In the rows, zero is written as 128.
Each row has a class, written after it, and each block has its own classes.
[135 122  88 135 172 122  86 132 145  91 111 132 200 126  85 117  96 106
 101  98 100 153 107 123  78 125 128  78 133 167 101  94 163 117] | (223)
[140 133 138 106 112 150 146 139 127 137 164 148 132 134 111 122 158 135
 100 122 153 145 110  93 171 140 140 162 118 128 143 148 107 144] | (102)
[172 108 111  75 116 109 109 171 129 130 116 131 161  85  81 103  83 135
 161 131 143 114  85 140 142 136 112  76 167 160 107  92 152 131] | (206)
[116  90  96 140 146 145 141 160 150 113 111 157 171 130  60  83  90  87
  98 115  91 108 117 125 114 127 167 111 121 110 105  94 127 116] | (48)
[118 146 128 141 148 112 116 155 130 118 130 130 173 168 148 128 125 103
 131 106  80 185 111 125 148 133  92 134 124 127 116 143 145 105] | (219)
[128 131 166 153 112 140 133 136 135 114 130 128 107 168 122 122 137 104
 125  95  85 171  95 119  89 137 127 194 138 156 136 157 135 137] | (219)
[124 137 135 108 121 106 112 118 118 143 160 157 142 125 124 141 137 130
 113 129 147 144 116 124 131 101 136 111 136 112 122 148 141 131] | (217)
[107 125  93 121 131 126 126 135 119 110  73 110 116 133  81 139  97 119
 130 145 121 135 140 114 122 115 135 139 154 104 112  82 118 120] | (206)
[163  91  92 130 142 106 107 160 154 114 116 116 186 115 148 114 141  85
 127  77  96 159 114 154 158 152 131 123 109 134 130  89 127 126] | (102)
[104 131 129 124 150 119 109  99 131 114  92 116 164 155 134 189  92 116
 113 123 106 148 106  84 101 139  54 140 139 112 128  71 149 141] | (206)
[139 100 103  95 127 114 122 150 126 126 120 133 143 131 132 144  99  99
 125 109 114 148 118 107 154 128 127 114 155 118 122 115 119 149] | (142)
[103 153 128 146 124 110  99 111 119 159 157 136 173 158 107 146 161 127
  98  95 134 172 115  97 144  92 160 154 103 107 140 154 112 109] | (142)
[122 121 123 137 225 120 107 137 155 122  53 140 151 104 126 112  93  80
 136 120 115 184 108 130 158 167 125 126 115 136 142 128 116  86] | (10)
[141 141 123 115 141  95 110 164 130 132 100 131 156  93 120 112 127 122
 129 126 129 121 109 145 134 147 103  98 130 119 113 135 157 113] | (17)
[107 116  72  75 176 117 168 133 110 101 106 149 141 125  78 117  90  83
  79 155 107 112 143 124 114 137 137 120 153  90 119  98 121 150] | (219)
[114 124  77 104 141  97 122 119 137 126  91 129 167 139  85 137 139  95
 111 108 110 133 129 121 127 128 133 172 131  87 116  79 117 128] | (17)
[154 118 140 165 132 129 129 139 137 120  87 138 116 161 173 126 155 108
 142 129 104 167 117 122 135 117 148 187 113 133 164 120  82 128] | (48)
[179 142 102  98 252 113 141 130 148 121  90 117 167 102 134 128 133 102
  91 100 132 126 141 149 132 164 138 105 128 151 163 117 117  93] | (48)
[168 139 147 139  99 127 149 126 105 120 151 103 116 142 137 135 123 159
 139 133 118  86 120 138  61 127 116 140 147 150 141 118 140 155] | (48)
[142 116  66 124 167 111 136 145 142 121  83 133 159 138  91 108 130 119
  85 121 100  93 123 142 125 142 154  99 137 117 116  69 118 140] | (149)
[114 123  68 155  98 145 111 156 145 110  54 119 130 144 107 152 104 139
 132 115  97 109 134 117 120 119 112 120 119 127  99  78 144 109] | (102)
[135 119 112 111 153 126  88 150 155 158  87 121 129  95 143 102 122 115
 155 128 117 163 113 142 153  94 123  81 151 148 127 122 129  91] | (223)
[129 141  90 139 198 120 122 144 135  88 120 123 148 117 142  88 119 138
 107 123 107  98 147 128 172 189 132 128 113 139 110  86  89 130] | (217)
[142 112 104 128 172  93 117 167 174  86 102 152 172 110  99  86 102  86
 126 108  77 134  93 164 122 157 130 141 120 158 117 106 115 120] | (151)
[108 131 110  97 145  84 135 184 146 110  72 123 157 134 146 164 130  62
  82  91  97 169 125 112 140 119 104 170 132 101 162  93  82 122] | (225)
[138 187 171 140 168 110 146 106 110 121 160 113 103 175 160 142 148 155
  95 150 113 128 133 124 117 152 110 139 126 131 105 157 139 144] | (132)
[145 121  97 121 160 138 122 145 121 137  97  97 160 102 137 123 114 121
 118 104 130 118 111 114 130 140 114 123 136 143 156 113 133  99] | (142)
[149 143 156 134 141 126 150 140 104 131 137 122  82 133 142 134 134 131
  84 174 130 117 122 121  88 125 151 121 151 107 131 150 116 154] | (225)
[118 120 122 123  80 179 130 130  83 151 134 135 128 129  95 102 117 152
 115 141 187 117 140  99 151  81 173  99 118 119 125 137 137 124] | (219)
[114 128 132 122 116 173 143 136 111 139 150 147 125 140  92 134  83 138
 140 141 153 164 122  92 159 101 150 104 139 126 126 179 115 117] | (10)
[141 123 153 120 111 120 123 172 133 103  96 143  82 163 147 132 134 114
 149 119 112 145 101  75 138 148 109 223 152 171 125 123 113 148] | (223)
[150 118  92 130 145 105 144 151 115 117 111 122 182 114 131 116 110 118
  84 121 127 100 101 133 141 140 127 153 114 119 153  71 111 130] | (142)
[128 131  86  85 136 111 138 115 117 128 122 124 163 139  64 141 123 121
 103 100 140 100 154 124 112 127 145 131 144 100 117  81 154 138] | (48)
[129 143 144 123 174 116 147 118 111 111 102 118 119 137 150 139 144 112
  84 122 117 108 131 116  62 143 112 158 122 147 150 133 141 141] | (219)
[124 137 122 117 184 158 109 122 137 131 126 154 172 128 123 120 126 122
  82 133 156 180 124 108 155 107 147  80 111 123 133 144 140 101] | (225)
[157 144 201 132 112 108 117 155 126 116 123 140  67 110 181 126 145 142
 142 159 150 113 128 135 109 124 118 128 125 159 121 183 118 147] | (151)
[164 101 111  81 130  83 154 156 119 112 124 132 111  72  95 109 127 102
 115 119 135  91 109 165 109 179 147 150 140 136 151 111 149 170] | (102)
[133 135 123 115 151 113 113 127 142 120  79 128 212 132 110 136 122  98
 107  97 137 176 110 116 138 129  90 127 116 121 116  85 152 102] | (17)
[141 127 118 110 151 134 111  91 121 146 127 130 129 125  91  89 150 141
 133 126 175 119 138 140 141 122 177 181 119 124 118 109 132 117] | (10)
[120 133 130 158 205  95 101  94 129 157 116 107 137 126 115 113 137 105
 105 121 118 111 133 148  82 120 173 152 106 105 123 119 114  99] | (10)
[144 112  88  86 147 131 116 159 137 114 104 125 176  96 137 128 108 115
 113 107 149 117 130 122 188 158  99 103 131 119 133  97 129 129] | (151)
[127 105  63 101 161 100 131 140 143 124  75 164 151 130  90 127 131  88
 139 128  97 160 112 122 150 136 157 137 134 112 125 121 114 133] | (17)
[109 136 131 157  93 133  93 118 139 116 171 155 136 159  98 130 109 144
 125 113 115 130 103 130 150 145 128 180 118  97 101 126 119 151] | (10)
[124 149 158 123 202 112 142 152 130 144  96 115 155 126 135  65 151 112
 132 121 114 176 100 113 118 143 114 162 119 167 152 143 133 103] | (10)
[171 139 141 106 107 119 168 155 137 109 153 136 165 135 147 140 152 141
 115  98 115 133  97 126 132 159  90 132 144 176 128 125 129 155] | (217)
[126 127  83 115 172 107 141 140 125 128  90 125 123 130 110  99 128 124
 122 139 113 122 139 145 162 138 155 116 139 113 141  97 105 132] | (149)
[112 116  86  92 189  64 125 124 132 137  72 138 130 109  84 153 108  87
 144 150  99 134 125 137 102 118 148 108 147 117 129 110 117 120] | (206)
[106 148 137 143 126 123 105 160 161  82  89 153 121 136 113 118 163 107
  95 101 110 159 132 129 123 146 137 176 108 134 117 134 121 126] | (225)
[ 94 109 108 132 107 120 105 117 110 144 116 141  93 160  80 124 103 125
 137 137 121  73 136  94 143 133 173 151 119  90  76  99 128 143] | (132)
[156 119 147 171 154 117 141 149 110 110 104 145  98 111 164  94 155 130
  98 168 138  80 123 134 121 154 170 123  98 136 160 133  74 157] | (149)
[139 125  92 127 240 108 100 153 165  84 125 150 189 111  99  78  90  81
 132 128  74 179 111 141 141 167 143  75 127 158 109 148 101 103] | (151)
[140 158 118 109 103 134 141 136 122 103 152 152 151 164  92 164 135 137
 100 131 131 172 110  87 120 110 119 146 135 137 130 145 110 145] | (102)
[117 132 104 126 127 125 125 120 123  77 102 161 102 161  97 145 108 123
 108 152 106 114 118  89  94 154 122 186 157 114  98  91 113 164] | (217)
[115 145 188 175 145  98 102 150 159 125 110 156 114 153 126 113 122  99
 142 116 100 154 120 129 157 135 146 184  96 122 116 137  82  97] | (48)
[121 124  68 102 219 110 128 159 146 125  75 131 215 131  92 109  98  89
  88 105 102 154 103 106 159 155 113 110 129 120 126  83 146 100] | (151)
[122 130 129 154 159 135 105 137 159 104 117 148 134 143 132 101 116 120
 133 140  86 163 110 121 136 138 118 135 107 144 109 121 110 121] | (102)
[115 150 118 172 152 120 124 132 142 123 116 125 138 172 118  96 154 133
 105 124  80 146 118 117 109 112 153 169 124 133 102 101  97 113] | (217)
[163 148 172 157 142 148 143 156 130 106 102  76 125 124 230 133 130 126
 110 145 104 181 117 132 110 130  70 103 140 150 169 123  93 135] | (225)
[141 149 169 169 179 105 105 171 154  95 100 186  85 145 182  95 161 117
 116 148  94 186  91 121 146 155 141 165 118 157 124 180 104 133] | (217)
[129 107  61 131 196 147 144 131 147  96  95 119 179 157 132 115  89  97
 124 132  61 193 107 114 145 144 114 122 147 131 143  91 105 134] | (151)
[144 115 158 111 114 106 121 132 136 141 147 146 123 160 115 128 159 109
 136 104 116 131  99 109 125 147 129 168 148 130 124 135 130 154] | (149)
[118 146 118  96 195 108 138 128 133 109  77 139 154 111 114 113 151  77
 101 117 110 186 116 133  96 142 115 145 132 146 169 147 134 114] | (219)
[159 104  80 142 216 123 123 149 149 109  61 114 154 139 128  97 131  86
 112 110  73 137  99 124  80 142 144 133 144 161 160  96 105 109] | (149)
[106  95  81 140 116 143 132 168 127  88  79 131 127 146 124 150  97  81
 139 110  79 122 131  98 118 151 110 174 142  94 147 105 121 130] | (48)
[132 137 126 102 172 119 126 164 135 110 123 132 141 131 154 127 125 118
 122 140 120 163 128 103 207 160 100 126 139 116 121 121  90 135] | (206)
[118 141 160 164 163 134 131 159 151 135 107 149 126 148 126  93 135 127
 119 122  88 166  80 107 112 138 144 140 107 176 141 159 132 117] | (225)
[122 185 138 124 216 108 118  92 124 140 129  98 114 133 159 161 153 144
 114 132 108 141 149 108  84 140 105  95 149 143 130 165 122 110] | (217)
[103 140  91 123 191  90 129 152 149 122 112 115 186 120  96  61 156 108
  96  90  87 142 139 162 136 131 150  99 112 135 138 101 115 117] | (149)
[155 116  75 100 194 119 123 125 149 127 123 156 165 124  68 127  93  99
  92 132  96 174  82 126 127 152 150  81 154 122 126 113 130 144] | (102)
[134 110  81 127 169 125 116 155 149 106  80 154 203 112  93  87  89 101
 111 131 102 157  90 126 158 159 116  83 122 118 107  83 135 128] | (17)
[105 126  87 113 164 124  97 114 118 112 172 119 190 140 118 138  98 107
  94 126 106 140 128 109 101 111 106 100 141  83 121 123 142 134] | (151)
[152 122  83 118 178 112 132 124 131 138  97 123 145 111  82 114 126 114
 105 120 123 123 110 150 132 147 170 104 146 124 160 103 104 126] | (149)
[131  86  84 108 113 121 115 179 129 123 117 142 182  90 161 123  77 114
 167 125 118 108 122 136 196 129  94  64 117 127 118 113 132 113] | (142)
[140 111 133 150 114 110 120 171 114 112  90 133 132 152 131 135 119  92
 142 130 115 154  93  88 130 132 124 192 138 137 129 106 121 118] | (223)
[115 145 138 104 159 128 134 145 143 133 185 163 171 130 109 114 123 117
 107 137 128 155 124 127 163 103 141  98 113 123 116 169 110  98] | (225)
[174 130 144 143 139 105 144 157 130 102 143 117 155 118 172  86 142 132
 136 139  97 121 115 149 117 143 117 115 119 177 119 121  93 145] | (142)
[106 114 126 134  93 135 115 171 127 114  66 146  85 131 115 126 103 142
 124 128 152  92 116  96 152 109 139 194 114 133 134  92 116 127] | (206)
[108 134  99 170 122 150 112 108 129  96  88 100 133 150  72  95 100 133
 121 139  98 115 128 129  71 131 133 180 136 111  98  57 107 131] | (10)
[123 127 103 118 176 140 148 138 156  89 104 113 185 113 163 117 111 122
 141 102  95 119 141 146 152 168  56 114 120 162 110  84 153  91] | (217)

Next block, with new classes.
[ 83 113 192 167 125 100 154 141 184 147 171 132 149  96 128 139 114 114
 137 137 151 123 131 142 109 122 216  82 116 113  40 162 128  84] | (29)
[ 89 115 187 149 137  99 142 149 185 151 177 128 150 101 129 126 116 119
 135 121 154 132 125 149 112 125 208  90 108 116  35 155 125  73] | (4)
[114  82 136 135 103 121 103 153 124 109 122 181 177 191 171 154 127 143
 133 112 104 120 107 179 178 130 105 122 130  96  97 143 112 128] | (122)
[129  86 133 126 107 127 110 130 122  97 130 173 156 190 145 149 117 147
 110 120 100 124 124 166 164 132 102 131 142  94 124 134 102 131] | (105)
[ 85 101 191 162 125 103 156 150 182 145 178 120 147  96 134 131 118 123
 130 132 149 129 126 142 118 117 217  80 117 115  38 157 126  76] | (29)
[ 95 107 176 128 133  89 128 165 176  84 202  96 162 101 132 135 124 166
 107 127 157 115 111 112 158 133 212 118 126  88   8 144  92  52] | (163)
[ 95 101 179 129 135  93 134 155 180  88 199  89 163 101 134 132 120 164
 106 129 155 115 106 118 146 136 217 114 124  90   6 148  91  49] | (163)
[116  66 132 134  92 120 112 148 115 103 123 173 163 186 165 155 131 155
 123 123  94 122 128 180 168 127 117 121 141  90 103 143 117 119] | (29)
[112  75 125 121  92 104 117 140 119 110 119 164 163 190 177 141 137 145
  92 122 100 123 112 172 175 127 108 133 134  80  96 146 124 126] | (26)
[133 135 156 122  78 136 107 107 157 153 103 136 154  91 152 130 122 157
 134 149  89 120 115 135 115 140 155  78 166 121 170 123 161 112] | (29)
[114  77 121 127 107 112 115 154 120 110 127 164 168 191 169 143 130 136
 109 122  95 129 118 176 180 136 108 135 130  90  85 149 123 130] | (130)
[135 143 135 115  95 131 111 124 160 157 106 126 150  94 159 117 130 140
 117 146  94 131 112 129 132 149 147  94 146 124 149 130 166 127] | (130)
[136 148 138 120  76 119 115 122 164 153 118 144 152  95 153 126 129 159
 134 144 101 122 116 127 129 141 144  85 162 119 148 123 157 102] | (152)
[ 99 104 175 122 131  95 132 159 174  81 200 100 168 106 137 128 130 170
 101 121 152 116 105 119 162 136 211 125 125  85  10 141  89  48] | (163)
[ 89 115 176 129 125  86 122 164 174  96 178 100 157 107 133 127 126 157
  97 125 170 115 116 114 163 145 211 127 107  84  15 145 103  53] | (26)
[147 125  91 119  77 128 117 119 141 153  89 101 112  97 179 108 138 158
  85 157 113 122 132 107 123 117 148  93 127 110 149 128 164 142] | (26)
[ 91 109 162 136 139  91 125 169 172 101 193  98 165 114 131 124 124 157
 100 121 161 118 118 120 173 145 212 132 108  85   4 146  93  55] | (130)
[ 87 104 184 138 133 101 119 167 185  86 191 104 154 107 128 148 119 159
 111 119 156 103 106 114 169 141 204 122 119  90  14 144  84  63] | (122)
[114 115 216 148 101  77 142 174 137 147 124 138 147 109 109 121 134 118
 159 119 202 146 138 136 156 118 169  88 109 142  86 170  90 100] | (152)
[ 93 129 175 159 141  92 145 157 196 152 177 136 162 101 130 122 121 116
 135 129 139 135 116 129 124 137 206  96 111 113  33 156 130  82] | (130)
[ 97 102 173 126 137  96 132 162 177  83 204  96 160 104 135 134 127 167
 104 123 151 119 107 121 156 139 210 119 126  91   7 143  94  48] | (163)
[ 89 119 174 152 140  96 148 159 191 145 188 124 155 103 136 118 128 121
 126 123 143 138 111 133 138 138 207 106 110 110  25 157 125  70] | (130)
[132  79 156 116 103 121  96 135 130  98 143 161 158 174 162 141 121 153
 130 126 102 129 114 173 152 140 108 131 146  95 111 145 112 109] | (163)
[ 83 100 193 159 127 103 156 143 183 145 183 121 147 100 133 137 118 121
 133 132 145 127 118 146 115 123 215  84 119 113  39 160 124  73] | (29)
[ 87 121 169 158 138  95 158 147 185 135 187 127 145  98 122 141 121 125
 109 129 156 123 129 126 130 121 207  90 110 106  34 154 116  81] | (105)
[137 110  64 170 130  66 110 199 115 138 177  94 125 117 152 141 143 161
 181 162 175 146 196  79 148 148 186  32 102 135  31 150 135  70] | (130)
[122 124 199 153  79  88 140 135 153 185 113 136 131  86 114 151 143 123
 151 143 191 134 134 153 141 134 172  73 141 134 129 171 112 104] | (29)
[114  70 133 131  96 124 116 142 115 104 127 173 164 192 167 161 131 149
 127 121  92 121 117 187 172 130 117 125 141  90  99 147 118 111] | (29)
[136 106  69 176 129  72 104 199 110 129 178 102 119 126 149 156 136 166
 196 154 176 130 186  75 145 135 184  23 100 136  38 144 121  82] | (122)
[133  87 150 120  91 111 105 141 135 108 141 176 153 183 147 147 118 156
 130 121  94 122 117 165 164 138 104 127 158  96 118 139 106 111] | (152)
[137 149 139 117  87 136  99 124 168 157 102 136 148  84 154 123 131 159
 138 141 106 128 122 135 116 145 155  89 145 124 149 123 159  99] | (4)
[ 91 113 175 130 135 101 120 159 181  95 183 101 159 105 128 137 114 156
 116 122 160 114 117 127 151 142 216 120 117  94  11 143  91  55] | (4)
[114 147 192 139  82  72 133 138 152 181 109 128 142  82 120 135 152 118
 134 142 214 135 120 140 147 150 172  91 120 126 115 171 117 105] | (26)
[127 103  95 177 114  51 121 190 128 132 175 120 117 123 129 140 118 162
 166 156 169 123 197  86 124 131 200  35 104 121  30 152 125 103] | (152)
[151 125  92 124  74 133 125 110 152 157 110 110 104 104 171 127 122 154
 102 161 103 112 122 120 113 121 133  99 143 112 153 131 153 147] | (152)
[118 134 202 154  92  92 128 149 158 171 115 141 135  87 121 158 142 112
 156 135 200 131 124 144 152 137 161  76 128 139 116 171 103 122] | (122)
[ 85 104 200 158 127 106 153 137 185 144 175 122 153  94 134 132 113 118
 126 134 144 125 120 147 107 125 212  85 119 113  48 156 128  85] | (29)
[ 86 106 158 137 135 101 141 155 182  82 194  92 149 106 122 148 114 158
  89 133 160 106 120 104 158 135 218 118 115  86   8 145  84  64] | (105)
[113  81 110 130 103 118 126 136 121 113 133 159 165 188 164 147 125 150
  95 121 105 120 116 176 174 129 115 123 130  87  99 139 115 122] | (105)
[136 110  74 169 126  67 111 188 116 149 169 109 126 126 144 145 138 165
 198 150 172 143 195 100 135 139 185  24 106 140  41 146 131  58] | (4)
[ 92 117 175 136 123  83 132 159 176 103 197 104 161 107 123 138 115 160
 112 127 168 108 113 120 159 142 204 117 127  90  18 142  90  56] | (152)
[132 150 135 122  78 115 111 121 161 160 119 132 154  98 153 126 117 155
 141 150 108 121 105 125 125 142 149  81 159 121 148 125 155 108] | (152)
[136 100 102 166 129  53 115 198 132 116 185 116 120 118 133 149 131 174
 178 154 154 129 181  82 126 139 198  40 108 120  26 153 126  79] | (163)
[140 154 138 113  91 138  96 121 166 159 110 130 150  87 157 127 131 164
 143 136 103 130 107 137 124 145 156  88 152 125 153 120 157  90] | (4)
[117 121 211 141 118  85 135 158 129 153 136 125 153 104 121 116 147 128
 160 112 205 155 120 149 158 127 175  94 108 141  92 174  91  78] | (163)
[119 146 192 144  81  84 143 134 156 182 116 130 134  83 118 143 133 106
 142 146 207 133 125 152 140 141 160  81 134 141 119 171 117 127] | (152)
[115  77 115 123 107 112 109 150 115 105 131 169 173 203 169 145 129 141
 119 118  92 129 114 178 186 140 113 137 133  87  82 150 117 117] | (130)
[129  75 164 132  94 129 101 129 124 110 125 169 162 178 155 144 122 151
 144 124  97 129 126 177 153 136 118 115 151 102 127 144 109 103] | (29)
[151 106 112 126  74 145 123 106 144 156  95 100 106  94 172 115 127 164
  93 157  95 114 141 120 112 109 151  90 139 112 165 129 154 142] | (29)
[ 91 110 178 130 132  97 123 164 180  99 182 109 160 113 118 137 115 154
 125 122 164 118 117 126 150 138 216 118 116  96  11 143  88  54] | (4)
[116  63 146 128  90 116 120 137 115 118 126 173 163 193 162 160 126 145
 123 121  91 119 116 192 166 125 115 117 148  88 112 149 118 120] | (29)
[129  68 160 127  92 126 102 135 125 108 125 166 149 177 148 153 120 154
 128 125  99 122 128 177 153 137 118 121 149  97 126 145 109 115] | (29)
[141 105  74 160 130  60 116 192 106 131 193 105 124 125 150 149 146 172
 192 154 168 144 184  84 143 134 182  26 113 133  38 149 130  57] | (163)
[135 120  61 162 121  55 114 187 112 140 168 104 127 121 148 141 148 169
 167 161 177 134 188  72 138 139 190  30 102 124  42 141 139  72] | (26)
[ 91 122 180 155 137  93 142 156 185 157 177 139 148 101 128 131 121 119
 144 121 157 133 130 144 116 119 206  88 106 115  34 157 126  74] | (4)
[ 95 108 182 145 139  95 152 144 176 136 199 115 146 100 143 125 125 127
 121 123 150 133 112 141 124 119 207  93 114 108  29 162 121  72] | (163)
[116  85 111 131 104 118 118 143 119 101 132 166 164 187 162 151 125 152
  97 121 106 119 124 166 178 126 113 127 130  84  97 137 112 126] | (105)
[ 93 110 170 134 121  90 136 153 180  88 199  98 157 110 126 138 110 160
 108 131 156 106 110 116 152 139 213 116 130  88   9 141  88  63] | (152)
[116 107 217 144 121  81 143 159 127 154 125 123 147 109 117 116 138 115
 153 117 204 155 134 148 149 118 172  85 104 147  90 181  90  98] | (163)
[117 111 205 142 119  87 127 166 125 159 125 123 143 115 114 118 144 130
 162 104 210 152 141 156 160 127 177  95  96 140  86 170  82  69] | (4)
[133  91 129 125 105 124 110 127 125 107 135 169 155 184 144 150 121 155
 107 122 102 120 124 161 163 133 101 134 144  89 129 130 102 121] | (105)
[113  78 137 127  92 105 125 147 124 108 133 180 169 197 158 159 122 139
 130 119  95 122 109 185 169 131 104 121 147  94  90 149 116 118] | (152)
[131  88 145 123 107 118  90 150 132 108 130 173 164 183 154 135 122 146
 125 120  89 134 119 161 176 143 102 139 148  97 116 139 114 121] | (130)
